|   93 |  259 |  272 | -291 | -285 |  170 |  159 |   38 |  462 |   62 | -120 |  303 |  468 |  298 |  -42 | -251 | -426 |  327 |  -35 | -168 | -231 |  224 |   -4 |    7 | -414 | -141 |  140 | -170 |   78 | -118 | -162 |  -19 | -197 |   83 |  -65 | -278 |  459 | -279 | -203 |  -74 |   49 |  342 | -212 | -136 |  -52 | -302 | -> [32]
|   61 | -289 |  407 |  -61 |  -95 | -312 |  -73 |  -86 |   -3 |  -73 |  -91 |  195 |  134 |  269 |  428 | -230 | -138 |   73 |  413 | -114 | -171 |  279 | -319 | -168 |   36 | -162 |   -2 |  -53 |  443 |  292 |  -68 |  -41 |  -34 | -184 |  401 | -164 |  -66 |  150 |  378 |   48 |  -25 |  289 |   -5 |  532 |  -47 |  550 | -> [55]
| -141 |  171 |  -76 |  -11 |  269 |  -71 | -190 |  180 | -191 |   82 |  -25 |  -75 |    4 | -230 |   61 |   80 |  203 |  -68 | -386 |  323 |   78 | -320 |   -3 | -238 |  181 |   70 |  120 |  258 |  140 |   41 |   64 |    0 |  143 |  216 |   95 |  191 |  -84 |  237 |  -27 |   93 |  203 | -233 |  198 |  -49 |  142 | -293 | -> [55]
| -260 |  182 |   90 |   65 |  -97 | -127 | -119 |  258 |  -45 | -272 |  325 |  219 |  446 | -380 |  -98 |   17 |  -35 |   70 |  147 | -103 |  -17 | -110 | -288 |  -56 |  143 |  175 |   53 |  -35 |  -94 |  249 | -113 |  225 |   59 |  -45 |  101 |  105 | -206 |  112 |  280 |   -2 | -287 |  -31 |  -50 | -165 |  -48 | -104 | -> [42]
| -165 |  133 |   61 |  -63 |   14 | -141 | -132 |  191 |   -8 | -116 |   76 |  -86 |   90 |  191 |  -76 |  101 |  370 |   52 |  -53 |  204 | -231 |  -95 |  303 |   32 |   70 |  -99 |  -67 |  -11 | -248 |  -68 | -301 |   99 |  202 |  114 |  188 |   61 |   76 | -156 |  -49 | -349 |  183 | -209 |  245 |  -30 |   80 | -102 | -> [55]
| -110 | -246 | -281 |  103 |  272 | -278 | -380 |  603 | -250 |  132 |  -95 |  263 | -166 |  179 | -121 |    7 | -101 |  257 |  -84 |  535 | -203 |  141 |   70 | -121 |   87 | -248 | -264 |  195 |  -43 |  440 |  119 |  126 |  695 |  247 |   99 |  562 |  -52 |  269 | -177 |  -28 |  207 |   67 | -148 |  -97 | -157 |  -33 | -> [31]
|  -74 | -266 |  151 | -232 | -381 | -122 |    3 | -192 |    1 | -120 |  252 |  117 |  -30 | -275 |  134 |  236 |  -53 | -232 |    5 |  104 |  106 |  138 |    6 |  137 |   -8 |  -55 |  124 |   43 |  -15 |   52 | -134 |   24 | -290 | -280 |   79 | -198 |  -45 |  -83 | -163 |  120 | -445 |  -39 |   18 |  303 | -139 | -125 | -> [34]
|  -63 | -184 |  202 | -157 | -241 |  166 |  -79 |  194 |   75 | -248 |  203 |   52 |  319 |  -30 | -167 | -381 | -232 |  166 |   97 | -221 | -296 | -333 | -106 |  -36 | -167 |   96 | -342 | -299 | -103 |  113 |  177 |  -10 |  -55 |   58 |   60 | -108 |  -53 |    2 |  382 |  -25 |  126 |   -9 | -391 | -171 |  -18 |  -40 | -> [51]
| -145 | -128 |  -83 | -288 |  288 |    8 |   27 |  -19 | -137 |  182 | -387 | -215 | -165 |  282 |  -57 |   48 |  103 |  -80 | -356 |  107 |  -97 | -126 |  192 | -144 |  198 | -212 |    9 |  206 |  250 |  -39 | -196 | -359 |   -5 |  105 |  100 | -175 |  165 |  100 | -247 |   82 |  454 |  -71 |  391 |  328 |  336 |   19 | -> [29]
| -206 |  370 |   66 | -131 |  150 |   50 |   40 |   87 |   -8 |   78 | -137 | -207 |   41 | -174 |  -31 |  256 |  296 |    1 | -275 |  223 |  177 | -368 |  195 |  -50 |  175 |   83 |   39 |  261 | -121 |  -73 | -255 |   12 |   69 |   84 |  -36 |  329 |   73 | -116 | -172 | -262 |  320 | -231 |  437 |  -17 |  143 | -407 | -> [37]
|  -18 |  199 |    2 |   82 | -391 |  190 |  129 |  245 |  298 | -234 |  125 |   54 |  296 | -196 | -153 |  -78 |   54 | -189 |   83 | -285 | -240 | -365 |  -76 |   58 |  -66 |  237 | -236 | -457 | -310 |   54 |  -19 |   98 |  178 | -123 |  104 |  128 |  128 | -242 |  -72 | -280 |  -59 | -133 | -169 | -215 |   32 |  -37 | -> [42]
|   17 | -237 |   87 |  -13 |  -98 |  129 |   45 |  -74 |   22 |    8 |  114 |  390 |  -55 | -356 |  240 |  105 | -278 |  -91 |  270 |   30 |   26 |    3 | -120 |   49 |  -85 |   98 |  -72 |   52 |  110 |  260 |   20 |   79 | -165 | -141 |  140 |   21 | -171 |  -35 |  299 |  145 | -182 |  102 | -137 |  157 | -113 |    2 | -> [46]
| -328 |  255 |   83 |   -9 |   84 |  -10 |  -94 |  330 |  -30 | -183 |  201 |  110 |  244 | -131 | -279 |   25 | -131 |  249 |   30 |  -86 | -106 |  -75 |   47 |  122 |   -8 |   26 | -147 |   70 | -257 |  289 | -260 |  168 |  199 |   61 |  -77 |   89 |  -92 |   46 |  182 | -232 |    1 |   60 |   51 | -272 |  -35 | -230 | -> [31]
|  169 |   18 |  242 | -353 | -535 |  181 |  307 |  -60 |  412 | -268 |  217 |   40 |  446 |   80 |  152 |   61 |  -19 |   88 |   47 |  -59 | -177 | -150 |   88 |  -12 | -171 |  162 |  140 | -493 |    4 | -298 |  -71 | -110 | -379 |  -45 |   25 | -221 |  388 | -364 | -295 |   30 | -122 |    0 | -327 | -101 |   25 | -251 | -> [47]
| -175 |   71 | -105 |  -83 |  221 |  -90 |  -13 |  130 | -112 |  -39 |   -8 |  -30 |   42 | -394 |   50 |  104 | -133 |    2 | -198 |  100 |  178 | -347 | -159 |  -43 |  201 |   10 | -102 |  195 |  175 |  403 |  132 |  -22 |  281 |  -26 |  122 |  369 |  -21 |  252 | -135 |  124 |  164 |   -8 | -131 |   27 |   90 |  -73 | -> [31]
| -228 |  -58 |  -43 |  -73 |  131 |  -11 |   -4 |   50 |  -74 | -161 |   46 | -400 | -172 |   10 |  -95 |  154 |  227 | -250 |  -72 |   -9 |  -17 | -477 |   74 |   28 |   98 |  236 | -117 |  138 |    3 |   29 | -224 |  -52 | -106 |   55 |  -66 | -134 | -155 |  140 |   -7 | -167 |  155 | -468 |  540 |  117 |  212 | -113 | -> [29]
|  205 | -113 |  326 | -319 | -524 |  -89 |  363 | -369 |  383 | -289 |   79 |  145 |  180 |  -84 |  360 |  309 | -119 | -189 |  418 | -152 |   17 |   -7 | -153 |  121 |  -75 |   77 |  -44 | -200 |   42 |  -81 | -137 |  -73 | -453 | -397 |  273 | -166 |  342 | -427 | -329 |   87 | -323 |   80 | -220 |  427 |    5 |   69 | -> [32]
|  -16 |  225 |  -62 |   -8 | -409 | -186 | -110 |   12 |  242 | -410 |  223 |  -19 |  345 | -447 |   39 |  -20 |   71 | -338 |  -76 | -198 |   12 | -256 | -364 |   50 |  -80 |  183 |   15 | -255 |   19 |  127 |   39 |  165 |   19 | -127 |  174 | -132 |   63 |    0 | -229 |   64 | -354 | -296 | -129 |  -42 |  110 | -110 | -> [55]
|  -50 |  138 | -152 | -212 |  161 | -207 | -137 | -124 |  152 | -353 |  -74 | -258 | -128 | -210 |   42 |   78 | -123 |  -57 |  -49 |   51 |   99 | -509 | -171 |  286 | -232 |  100 | -434 |  295 |  186 |  377 |  -14 |  149 |   -7 |  170 |   42 |   62 |   83 |   49 | -241 |  -31 |  352 | -425 |  -23 |   36 |  301 | -210 | -> [31]
|    0 | -399 |   51 | -291 |  155 |  303 |  -61 |   38 | -169 |  241 |  -43 | -216 | -301 |   -5 | -131 | -127 |  -28 |  -30 | -294 |  297 | -193 | -229 |  496 |  -56 |   70 | -159 | -150 |  -72 | -136 |   -5 | -122 | -382 |   39 |   35 |  -26 |  -97 |  -34 |  -11 |  178 | -195 |  301 |    4 |  105 |   48 |   -7 |  -51 | -> [32]
|    4 |  -68 |  110 |   76 | -191 | -180 | -360 |  219 |   85 | -316 |  232 |  169 |  441 | -242 |  207 | -318 |  -42 |  145 |  266 |  -35 |  -95 |  -30 | -275 |  -88 |  -89 |  -49 | -112 | -318 |   86 |  349 |  112 |  169 |  350 |   -7 |  298 |   27 | -176 |  156 |  531 |  -21 | -124 |   13 | -270 |  -81 | -125 |  130 | -> [29]
|  -14 | -136 | -432 | -201 |  322 |  241 | -221 |  235 |   12 |  120 |   72 |   -4 |  -30 | -369 | -419 |  221 |  -90 |  -24 | -111 |  520 |  -20 | -223 |  401 |   -4 |   51 |  -82 |  -31 |   71 | -467 |  -84 | -334 | -214 |  139 |  212 | -137 |  -65 |   38 | -125 |   14 |  -94 |  -87 | -250 |  214 | -344 |  -25 | -587 | -> [46]
| -272 |  -32 | -113 |   65 | -249 | -505 | -610 |  340 | -141 | -526 |  268 |  -32 |  258 |   -2 | -232 | -244 |  330 |  -45 |   -9 |   71 | -306 |   44 | -206 |  113 |   24 |  -98 | -202 | -139 | -114 |  334 | -191 |  332 |  308 |  152 |  208 | -113 | -243 |  175 |  172 | -145 | -127 | -426 |   42 |  -93 |   85 |   80 | -> [51]
|  -38 |  119 |   85 |   -9 |   23 | -475 | -396 |    2 |  -33 | -493 |  113 |   63 |  355 | -280 |  158 | -126 |  131 |   22 |  199 | -239 | -223 | -162 | -371 | -160 |   66 |   94 | -218 | -196 |  151 |  334 |  -44 |  189 |  149 |   -2 |  505 |  -58 | -130 |   88 |  251 |   19 |  -48 |  -96 | -120 |  135 |  327 |  446 | -> [29]
|  -97 |  -51 |   54 | -200 |  -50 |   90 |  114 |   70 |  -52 |  345 | -285 |  112 | -148 |  -71 |  -97 |  173 | -141 | -120 | -406 |   19 |   32 |  -38 |  182 | -164 |   80 | -192 |  -91 |  159 | -142 |  -54 |  132 | -195 |  148 | -187 |   79 |  235 |  248 | -103 | -549 |   56 |  114 |  245 |   28 |  271 |   -2 | -151 | -> [34]
|   95 |   94 |  233 | -118 | -358 |  196 | -151 |  222 |  127 | -261 |   95 |   92 |  154 |  -19 |  -53 | -289 |  -78 |  163 | -120 |  -34 | -347 |  -49 |  100 |   64 | -281 |   64 | -284 | -405 | -127 |  120 |  -33 |  -31 |   12 |  139 |  -93 | -158 |   77 | -132 |  200 | -111 |  105 |   69 | -353 | -309 |   11 | -215 | -> [31]
| -133 |  -42 |  378 |  -43 | -295 |  311 |  179 | -166 |  166 |  -90 |  152 |  134 |   85 | -126 |  105 |   52 |  -94 | -170 |  337 | -357 |  -14 |   44 |   68 |  164 | -171 |  120 |   26 |  -91 | -108 |  -30 | -366 |  -24 | -390 | -263 |  -32 | -494 | -171 | -183 |  546 | -151 | -253 |   53 |  374 |  189 |  -94 | -100 | -> [29]
|  303 | -149 |  188 | -272 |   38 |  218 |  314 |  -59 |  413 |  112 |   50 |  344 |  333 |  306 |   85 |  -87 | -519 |  260 |  400 |  -88 | -419 |   33 |   21 | -217 | -255 |  152 |  204 | -294 |  155 | -205 | -208 | -164 | -448 |   62 |   87 | -357 |  324 | -259 |    2 |  -34 | -120 |  325 | -189 |  -40 |  -10 |   89 | -> [31]
|  199 |  143 | -186 |  166 | -149 | -169 | -259 |  101 |  227 | -427 |   37 |  230 |  270 | -290 |   74 | -144 |  214 | -178 |  357 |  -96 | -431 | -328 | -376 |  -73 |  -67 |  379 | -300 | -417 |   21 |  227 | -105 |  336 |   59 |  152 |  432 |  132 |  -52 | -240 |  190 | -176 |   12 | -387 | -189 | -125 |  351 |  356 | -> [37]
| -181 |  -66 |   99 | -182 | -489 | -293 |  -58 | -117 |  115 | -682 |  358 | -123 |  303 | -208 |   24 |  465 |  425 | -309 |  385 | -125 |   50 |  -98 |  -24 |  201 |  143 |   44 | -123 | -177 | -374 | -150 | -373 |   25 | -218 | -286 |  262 | -387 |   17 | -282 |  -29 |   41 | -485 | -417 |  231 |  258 |  109 | -158 | -> [47]
|  125 | -324 |  -82 |  -27 |  116 |  190 |  -16 |  -42 |  -60 |  187 |   -8 |  -19 | -284 | -165 |   41 |  -74 |    2 | -338 |  -78 |  117 | -258 | -320 |   85 | -188 |   43 |  228 |  -11 | -118 |  100 |   18 |  -42 | -127 | -156 |   16 |  133 |  -86 | -156 |   19 |  128 | -100 |   41 | -186 |  172 |  131 |  123 |  213 | -> [34]
| -130 | -279 |  -62 |  137 |  355 |   34 | -155 |  180 | -255 |  478 | -112 |  152 | -210 |   91 |  152 |  -10 |  274 |  -15 |  -34 |  387 | -179 |  -15 |  315 | -282 |  230 |  -87 |  161 |  125 |   79 |   69 | -151 |   91 |  312 |   86 |  304 |  386 | -283 |   56 |  306 | -339 |  298 |  -39 |  475 |  206 |  -49 |  303 | -> [47]
|  -81 |  102 |   89 |   84 |  -18 |  -79 |   31 |  165 |  -83 | -196 |   64 | -196 |   25 |  135 |  233 |  160 |  569 | -215 |  -38 |  105 | -196 | -174 |  170 | -107 |  306 |   64 |   69 | -224 |   48 |  -32 | -236 | -135 |  204 |  -16 |  275 |  -65 |    2 |   52 |   73 | -135 |  108 | -207 |  301 |  120 |  189 |  137 | -> [46]
|  304 | -673 | -128 |   56 |  -95 |  347 |  104 |  -76 |  161 |  324 |  -11 |  160 | -175 |  237 |  282 | -255 |   16 | -389 |  238 |  144 | -429 |  -82 |   77 | -259 | -105 |  202 |  280 | -408 |  364 | -181 |  -74 | -147 | -304 |   40 |  211 | -359 | -145 |  -43 |  332 |  -77 |  -53 | -208 |  252 |  232 |  -19 |  404 | -> [47]
|  -50 |  204 |  350 | -272 | -125 |  217 |  292 |  178 |   99 |  241 | -241 |  301 |   66 |  -30 |  -75 |  271 | -369 |  373 | -141 |  -21 |   47 |   71 |  204 | -107 |  -42 |   -7 | -161 |   99 | -247 |   22 |  -38 |  -89 |    3 | -133 | -187 |  493 |  332 | -319 | -458 |  -97 |  153 |  553 | -163 |    0 | -122 | -356 | -> [47]
|  -66 |  246 | -230 | -188 |  205 |    8 |   98 |   88 |   93 |   15 | -167 | -210 |  243 | -278 | -101 |  368 |  246 | -226 | -191 |  185 |  177 | -412 |   84 | -212 |  384 |  -54 |  116 |   55 | -180 | -226 | -185 | -336 |  202 |  -42 |  196 |   83 |  326 |  -98 | -384 |   64 |   51 | -213 |  289 |   46 |  235 | -341 | -> [31]
|  -37 | -201 |  -13 |  183 | -371 |  -31 |   -7 |  203 | -206 |  176 | -146 |  -37 | -430 | -105 |   66 |   89 |  462 | -555 | -281 |  212 | -148 |  -65 |   53 | -100 |  324 |  138 |  -61 | -163 |  -63 |  159 |  -62 |   30 |  233 | -246 |  112 |  466 | -155 |  -35 | -324 | -286 |  -21 | -201 |  285 |  318 |  -25 |  287 | -> [55]
|  232 | -275 |   88 | -108 |   81 | -226 |   72 |  -76 |  201 | -201 |  102 |   53 |  171 |  335 |  426 | -128 | -173 |   17 |  354 |  -38 | -326 |  -84 | -209 | -169 |  -91 |   31 |   59 | -244 |  512 |  112 |   61 | -118 |  -80 |   30 |  417 | -338 |  157 |  164 |   44 |  158 |   -7 |   46 | -221 |  244 |  117 |  433 | -> [51]
| -127 |  319 |   50 | -165 |   63 |  -12 |  118 |  407 |    8 |  135 | -117 |   44 |  223 |  296 |   53 |    2 |   63 |  417 | -535 |  307 | -134 |    1 |  280 | -104 |  104 | -243 |  125 |  -48 |  149 |  108 |   56 |  -60 |  494 |  203 |   40 |  466 |  404 |   58 | -550 |  -75 |  479 |  270 | -284 | -221 |   24 | -234 | -> [46]
|  132 | -262 |  227 | -428 | -220 |   40 |  214 |   49 |  299 | -277 |   -6 | -117 |  168 |  420 |  -63 |  -29 | -446 |  194 |  210 | -150 | -195 | -127 |  -70 |  -10 | -243 |   60 | -227 | -179 |   81 |  -66 |  -29 | -328 | -349 |   10 | -179 | -421 |  358 |  -33 | -275 |  159 |   -6 |   99 | -213 |   73 |   15 | -208 | -> [37]
|  -64 |  106 | -194 |  109 |  359 |   18 | -173 |  156 |  -11 |  381 | -415 |  273 |   90 | -326 |   28 |  -27 | -127 | -123 |  -85 |   18 |  119 | -266 | -197 | -370 |   93 | -131 | -134 |  300 |   20 |   94 |  273 |   -5 |  444 |   15 |  387 |  400 |   35 |   66 |   45 |  104 |  273 |   55 |  137 |  182 |   93 |  -41 | -> [42]
| -176 |  139 |  -37 | -230 |  124 |  453 |  212 |   73 |  191 | -146 |  228 |   78 |  183 | -189 | -310 |  255 | -228 |  138 |   82 |  -96 |  -94 | -426 |  304 |  174 | -194 |  209 | -169 |   47 | -372 | -162 | -228 |  -45 | -301 |  165 | -170 | -248 |   97 | -263 |  141 |  -43 |   80 | -140 |   28 | -365 |  116 | -613 | -> [29]
| -139 |   72 |   19 | -106 | -199 | -158 |  112 | -101 |  189 | -376 |   79 | -224 |   29 | -186 |  210 |   60 | -110 | -246 |  -39 | -272 |  160 | -248 | -178 |  331 |  -93 | -108 | -235 |  -35 |  203 |  422 |   72 |  -29 |  234 | -270 |  173 | -120 |  143 |  162 | -256 |   57 |    7 |  -86 | -135 |  227 |   80 |   28 | -> [42]
|  281 | -260 |  121 |   21 | -169 |   48 |   94 | -100 |  107 |  201 |   99 |  734 |  -12 | -224 |  335 |  108 | -286 |  -58 |  330 |   69 | -335 |  346 |   -3 | -153 |  -76 |   81 |  131 | -271 |   75 |  132 |  -80 |  113 | -155 | -220 |  383 |   94 |   14 | -308 |   27 |   10 | -395 |  429 | -327 |  195 | -126 |  425 | -> [42]
| -168 |  327 |  -44 |  227 | -193 |  -95 | -226 |  169 |  -94 | -442 |  222 |  -80 |   -8 | -513 |   28 |  -26 |  327 | -364 | -223 | -214 | -160 | -271 | -117 |  153 |   70 |  230 | -225 | -285 |  -54 |  437 |  -95 |  178 |  312 |  -78 |  167 |   -4 | -232 |  130 |  133 | -145 |  -92 | -258 |   -5 | -136 |  239 |  133 | -> [31]
|   68 |   73 |  150 |  -71 | -372 | -245 | -243 |  179 |   80 | -321 | -116 |   -5 |  404 |   66 |  200 | -251 |  229 |  -19 |  -97 |  -82 | -170 |   10 | -280 | -242 |   57 | -101 |  -65 | -379 |  210 |   67 |  111 | -105 |  226 |    5 |  301 | -104 |  160 |   75 |  -18 |  173 |   52 |  -15 | -188 |  123 |  161 |  104 | -> [29]
|   49 | -207 |  184 |   91 | -513 |  110 |   72 |  -76 |  -48 | -116 |  -72 |  224 | -219 | -172 |  434 |   10 |  140 | -406 |  -56 | -187 | -111 |   73 | -112 |   29 |   -9 |   73 | -166 | -285 |  265 |  248 |  161 |  -44 |  -29 | -276 |  248 |  -53 | -103 |  -18 |   76 |  208 |  -39 |   71 | -151 |  380 |   76 |  279 | -> [47]
| -439 |   64 | -126 | -205 |  293 | -131 |   75 |  105 |  -19 |  -89 |   90 | -140 |  140 | -215 | -358 |  415 |  -77 |   21 |  122 |   25 |  235 | -355 |   85 |  158 |  235 | -113 | -174 |  445 | -388 |  111 | -276 |   31 |  161 | -121 |   70 |  206 |   47 |  -35 | -182 | -168 |   21 | -186 |  336 |   88 |   18 | -321 | -> [55]
|  -31 |  376 |    1 | -123 | -103 | -404 |  -47 | -135 |  252 | -402 |  130 |   60 |  493 | -378 |  311 |  104 |   36 |   -5 |   22 | -160 |   90 | -147 | -343 |   25 |    7 |   18 |  116 | -120 |  294 |  271 |  -44 |  213 |  137 | -110 |  419 |   64 |  199 |  -14 | -304 |   77 | -130 |  -50 | -213 |   94 |  236 |  130 | -> [29]
| -273 |  146 |  247 | -375 |  373 |    4 |  127 |  -75 |  197 | -214 |  157 | -202 |  411 |  258 |    5 |  -69 | -446 |  400 |   95 | -298 |   49 | -206 |   89 |  128 | -234 | -260 |   -2 |  228 |  185 |   60 | -127 | -217 |  -57 |   84 |   46 | -615 |  216 |  236 |  239 |   94 |  225 |  173 |   53 |   -4 |   77 | -300 | -> [42]
| -265 |  339 |  -44 | -162 |   37 |  -89 |  320 |  105 |  198 | -296 |   82 | -291 |  -39 |  -54 |  -44 |  422 | -109 |   25 | -144 | -124 |  171 | -397 |   93 |  357 |  -48 |  104 | -235 |  164 |  -42 |  322 | -122 |   74 |  216 |  -99 | -143 |  259 |  276 |   26 | -706 | -186 |  166 | -107 |   31 |  -51 |  112 | -300 | -> [29]
|  259 | -582 |  448 |   19 | -431 |  -47 | -165 |  104 | -148 |  130 |  -12 |  501 |   41 |  104 |  421 | -197 |  -52 |  -34 |  317 |  154 | -272 |  422 | -195 | -470 |   79 |    0 |   84 | -309 |  197 |  -14 |  146 | -146 | -181 | -184 |  278 |  -77 | -195 |   24 |  463 |  250 | -333 |  363 | -172 |  408 | -274 |  342 | -> [31]
|   47 | -274 |  317 |  -27 | -142 |   13 | -200 |  -72 |  -50 | -109 |   -5 |    8 |  -89 |   24 |  426 | -415 |  -48 |   43 |   64 |  -65 | -163 |  -25 |  -91 |    3 | -194 |  -21 | -185 | -177 |  447 |  403 |   90 |   27 |   21 |    4 |  185 | -124 | -265 |  196 |  599 |  -57 |  275 |   55 |  -90 |  228 |    8 |  342 | -> [47]
| -114 |  -34 |  365 |   -8 |  101 |  118 |  167 |  195 | -147 |  228 |   94 |  277 |   19 | -240 |  237 |   87 | -346 |  247 |   50 |   87 |  126 |  135 |   70 | -106 |  176 |  -87 |   68 |   72 |   58 |  401 |    8 | -107 |  265 | -259 |   25 |  373 | -103 |  180 |  253 |  -44 |  -71 |  599 | -151 |   76 | -335 |   25 | -> [51]
|  179 | -372 |  -33 |   84 |  231 |  -16 |  155 |    7 |  127 |  109 |  153 |  517 | -266 |  136 |  230 |  506 | -336 |  -68 |  687 |  145 | -257 |  235 |  145 |  -61 | -148 |  178 |   16 |   91 |  -73 |    9 | -272 |   49 | -213 |  -87 |  171 | -179 |  -25 | -154 |    9 |    2 | -450 |  172 |  197 |  220 | -150 |  133 | -> [37]
|    0 | -197 |   75 |  -91 |  103 |  247 |   -9 |  -66 |   64 |  130 |  -80 |  147 |  -27 |   52 |  -71 |    3 |  -69 |  -95 |  233 |  -82 | -242 | -148 |   92 | -169 | -116 |  207 |  -24 |   32 |  -57 | -204 | -279 |  -52 | -420 |   94 |   45 | -326 | -130 | -187 |  374 | -107 |   43 | -136 |  436 |  128 |  134 |  -32 | -> [47]
|   90 | -247 |  239 |  -95 | -326 |   71 |  298 | -217 |  283 |  108 |    8 |  167 |  -23 |   79 |  560 |   71 | -168 | -165 |  198 |    9 |  134 |  156 |   48 |  159 | -172 | -266 |  109 |  -56 |  278 |  107 |   95 |  -64 |   55 | -351 |  288 |  -82 |  193 |  -76 |  -57 |   40 |  -80 |  219 | -106 |  447 | -264 |   68 | -> [34]
|  -19 |   12 |  255 |   14 | -221 |  -99 |  159 |   58 |  -67 |   97 |  -21 |  271 |  -99 |   17 |  493 |  146 |   69 |    0 | -158 |  185 |   -5 |  181 |   39 |  -15 |   89 | -109 |   84 |    1 |  303 |  270 |  138 |   75 |  209 | -174 |  257 |  395 |   92 |   30 | -258 |   59 |   92 |  293 | -246 |  265 | -109 |  135 | -> [51]
| -320 |  176 | -130 |   60 |  -62 |   21 |  -34 |  232 | -126 |   12 |  197 | -127 |  184 | -438 | -226 |  225 |  522 | -307 | -224 |  191 |   54 | -428 |  125 |  -99 |  429 |  165 |  161 |  -18 | -376 | -102 | -231 |  122 |  190 |  -83 |  142 |  376 | -152 | -100 |  -62 | -312 |  -80 | -421 |  395 |  -90 |   42 | -191 | -> [51]
|  163 |  131 |   87 |   23 | -179 | -197 | -273 |  162 |  140 | -327 |   83 |  265 |   81 |   45 |  182 | -190 |  -86 |  174 |   44 |    8 | -421 |  154 |  -87 |   68 | -325 |   76 | -214 | -308 |  167 |  371 |  -72 |  238 |  135 |  180 |  139 |  -53 |   51 |  -36 |    1 |  -99 |   17 |   76 | -352 | -165 |  110 |  155 | -> [37]
| -236 | -109 | -149 |   15 |  154 |   74 | -295 |   30 | -115 | -258 |  374 | -144 |  201 | -261 |  -88 | -127 |  250 | -252 |  -33 |  -90 | -194 | -276 |   99 |  -29 |   55 |   63 |  152 | -173 |    3 |  -16 | -257 |  -62 |  -49 |  121 |  199 | -678 | -349 |  228 |  658 |   23 | -154 | -412 |  377 | -100 |  209 |  -16 | -> [29]
